Below are the code and all the weights of a small trained network. Each question names an input and a target symbol and asks about switching units off, where a switched-off unit gives its printed mean instead of its output.

import numpy as np


def w(rows, s, z=0):
    codes = np.array(rows[::2]) - 128.0
    scale = np.full(codes.shape[1], s)
    scale[-1] = z or s
    return codes * scale


def norm(h):
    return h / np.sqrt((h * h).mean(-1, keepdims=True) + 1e-5)


def f(y):
    return y / 2 * (1 + np.tanh(0.7978845608 * (y + 0.044715 * y**3)))


def softmax(a):
    e = np.exp(a - a.max(-1, keepdims=True))
    return e / e.sum(-1, keepdims=True)


def log_softmax(a):
    a = a - a.max(-1, keepdims=True)
    return a - np.log(np.exp(a).sum(-1, keepdims=True))


def net(x, mask):
    ids = ['αβεηθμξπστφψω'.index(c) for c in x.split()]
    T = len(ids)
    res = E[ids] + P[:T]
    q, k, v = (norm(res) @ M[0].T for M in (Q, K, V))
    z = softmax(np.where(np.tri(T) > 0, q @ k.T / 2**0.5, -1e9)) @ v
    res = res + np.where(mask[0], z, O[0][:, -1]) @ O[0][:, :-1]
    y = f(norm(res) @ A[0][:, :-1].T + A[0][:, -1])
    res = res + np.where(mask[1:17], y, B[0][:, -1]) @ B[0][:, :-1]
    return log_softmax(norm(res)[-1] @ U[:, :-1].T + U[:, -1])


Q, K, V, O, A, B = {}, {}, {}, {}, {}, {}
E = w([
[232,135,111,99,75],'α',
[211,119,72,68,97],'β',
[198,153,126,87,131],'ε',
[154,169,162,185,160],'η',
[205,124,95,106,91],'θ',
[166,155,144,252,163],'μ',
[133,88,89,42,118],'ξ',
[79,134,138,134,208],'π',
[150,102,179,63,69],'σ',
[144,120,170,58,69],'τ',
[182,158,136,64,123],'φ',
[154,85,83,56,111],'ψ',
[148,176,147,178,176],'ω',
],0.011)
P = w([
[110,142,83,196,189],'0',
[209,119,62,131,65],'1',
[9,79,170,106,67],'2',
[144,145,199,133,39],'3',
[71,125,203,84,124],'4',
[146,162,182,108,167],'5',
[115,145,170,81,209],'6',
[180,166,169,64,185],'7',
],0.011)
Q[0] = w([
[255,161,161,87,211],'h0',
[232,150,191,150,136],'h0',
],0.0038)
K[0] = w([
[130,132,146,147,246],'h0',
[77,107,154,61,103],'h0',
],0.011)
V[0] = w([
[164,60,177,175,150],'h0',
[146,3,115,127,127],'h0',
],0.016)
O[0] = w([
[61,244,50,4,104,248],'h0',
[135,179,92,104,227,143],'h0',
],0.015,0.0012)
A[0] = w([
[154,3,131,204,104,205],'n0',
[54,127,185,120,158,96],'n1',
[128,193,107,93,146,132],'n2',
[186,125,85,153,126,171],'n3',
[92,56,71,127,128,150],'n4',
[90,107,132,171,98,124],'n5',
[77,117,91,80,74,76],'n6',
[144,94,179,144,164,99],'n7',
[122,76,137,79,157,139],'n8',
[120,221,114,82,122,253],'n9',
[151,104,118,145,120,90],'n10',
[149,60,160,42,121,110],'n11',
[187,102,167,126,90,146],'n12',
[144,126,101,96,146,134],'n13',
[94,186,140,71,149,154],'n14',
[135,72,48,142,88,163],'n15',
],0.012,0.0052)
B[0] = w([
[30,108,62,2,112,198],'n0',
[182,157,190,139,154,165],'n1',
[151,121,104,54,75,178],'n2',
[60,138,159,224,142,147],'n3',
[140,164,137,153,84,133],'n4',
[132,156,196,140,149,135],'n5',
[164,106,55,176,58,150],'n6',
[113,29,128,97,157,153],'n7',
[198,155,192,153,153,162],'n8',
[240,106,169,53,146,254],'n9',
[146,149,90,129,153,123],'n10',
[120,162,193,126,158,207],'n11',
[85,145,171,118,223,200],'n12',
[174,121,179,124,102,145],'n13',
[131,147,103,31,131,213],'n14',
[86,170,187,188,171,140],'n15',
],0.0081,0.009)
U = w([
[173,155,202,179,150,78],'α',
[102,118,130,157,195,186],'β',
[22,169,152,114,158,62],'ε',
[149,146,171,142,16,141],'η',
[178,143,149,177,194,84],'θ',
[118,188,14,53,107,193],'μ',
[155,45,126,157,245,115],'ξ',
[58,254,202,150,153,104],'π',
[143,165,163,98,153,97],'σ',
[165,10,186,175,95,253],'τ',
[48,34,153,101,108,34],'φ',
[183,84,139,150,253,28],'ψ',
[65,195,204,152,29,200],'ω',
],0.011,0.004)

Each question gives the input, a string of symbols that net reads in full, and the target symbol t.
The units are the heads (2 rows each of Q, K, V and O) and the neurons (one row each of A and B). Each row of codes is followed by its name. A weight is (code - 128) times the scale printed after its matrix; where a second scale follows, it is the last column's (O, A, B and U).
mask holds one flag per unit, heads first, then neurons. A switched-off unit (its flag False) gives its mean, the last column of its rows in O or B, instead of its output. The means were averaged over made-up inputs and are rounded, as every weight is.
A unit's drop is (log p(t) with every unit on - log p(t) with that unit switched off) / (log p(t) with every unit on - log p(t) with every unit switched off).
The circuit of an input: a set's keep is (log p(t) with only the set's units on - log p(t) with every unit switched off) / (log p(t) with every unit on - log p(t) with every unit switched off). Starting from the 12 units with the biggest drops (on a tie, the unit counted first), units are removed one at a time, each time the one whose removal leaves the highest keep (on an exact tie, the one counted first), for as long as the keep stays at least 0.8.
circuit, biggest first: the units of the circuit, biggest drop first
most important unit: the unit with the biggest drop
k most important neurons: the k neurons with the biggest drops, biggest first
drop of u: that unit's drop, to one decimal
input σ τ ε ψ τ τ, target μ: circuit, biggest first -> (h0, n2)
input β σ ψ σ ω ω β, target ω: circuit, biggest first -> (h0, n9, n15)
input τ σ τ β, target φ: circuit, biggest first -> (h0, n0, n9)
input τ π ψ σ π θ, target φ: circuit, biggest first -> (h0, n0)
input π ξ ε, target ξ: circuit, biggest first -> (h0)
input ψ η ξ, target η: circuit, biggest first -> (n6, n0, n4)
input π μ π, target μ: circuit, biggest first -> (h0, n6)
input μ μ ε, target μ: circuit, biggest first -> (h0, n6)
input τ τ ψ σ, target φ: circuit, biggest first -> (h0, n0, n9)
input σ τ σ ψ ξ ε, target μ: circuit, biggest first -> (h0, n2)
input τ ω ξ ψ π σ, target φ: circuit, biggest first -> (h0, n0)
input α ψ μ π, target μ: circuit, biggest first -> (h0, n14)
input φ ω ξ, target ω: 2 most important neurons -> (n4, n9)
input μ ω ψ, target ω: most important unit -> n15
input ω ω φ, target ω: 2 most important neurons -> (n9, n6)
input ω η η π, target η: 2 most important neurons -> (n6, n0)
input β ψ τ ξ ψ α, target ψ: drop of h0 -> 0.8
input ω τ φ η, target φ: drop of n12 -> -0.1
input ψ ω σ σ μ ω, target μ: drop of n0 -> -0.1
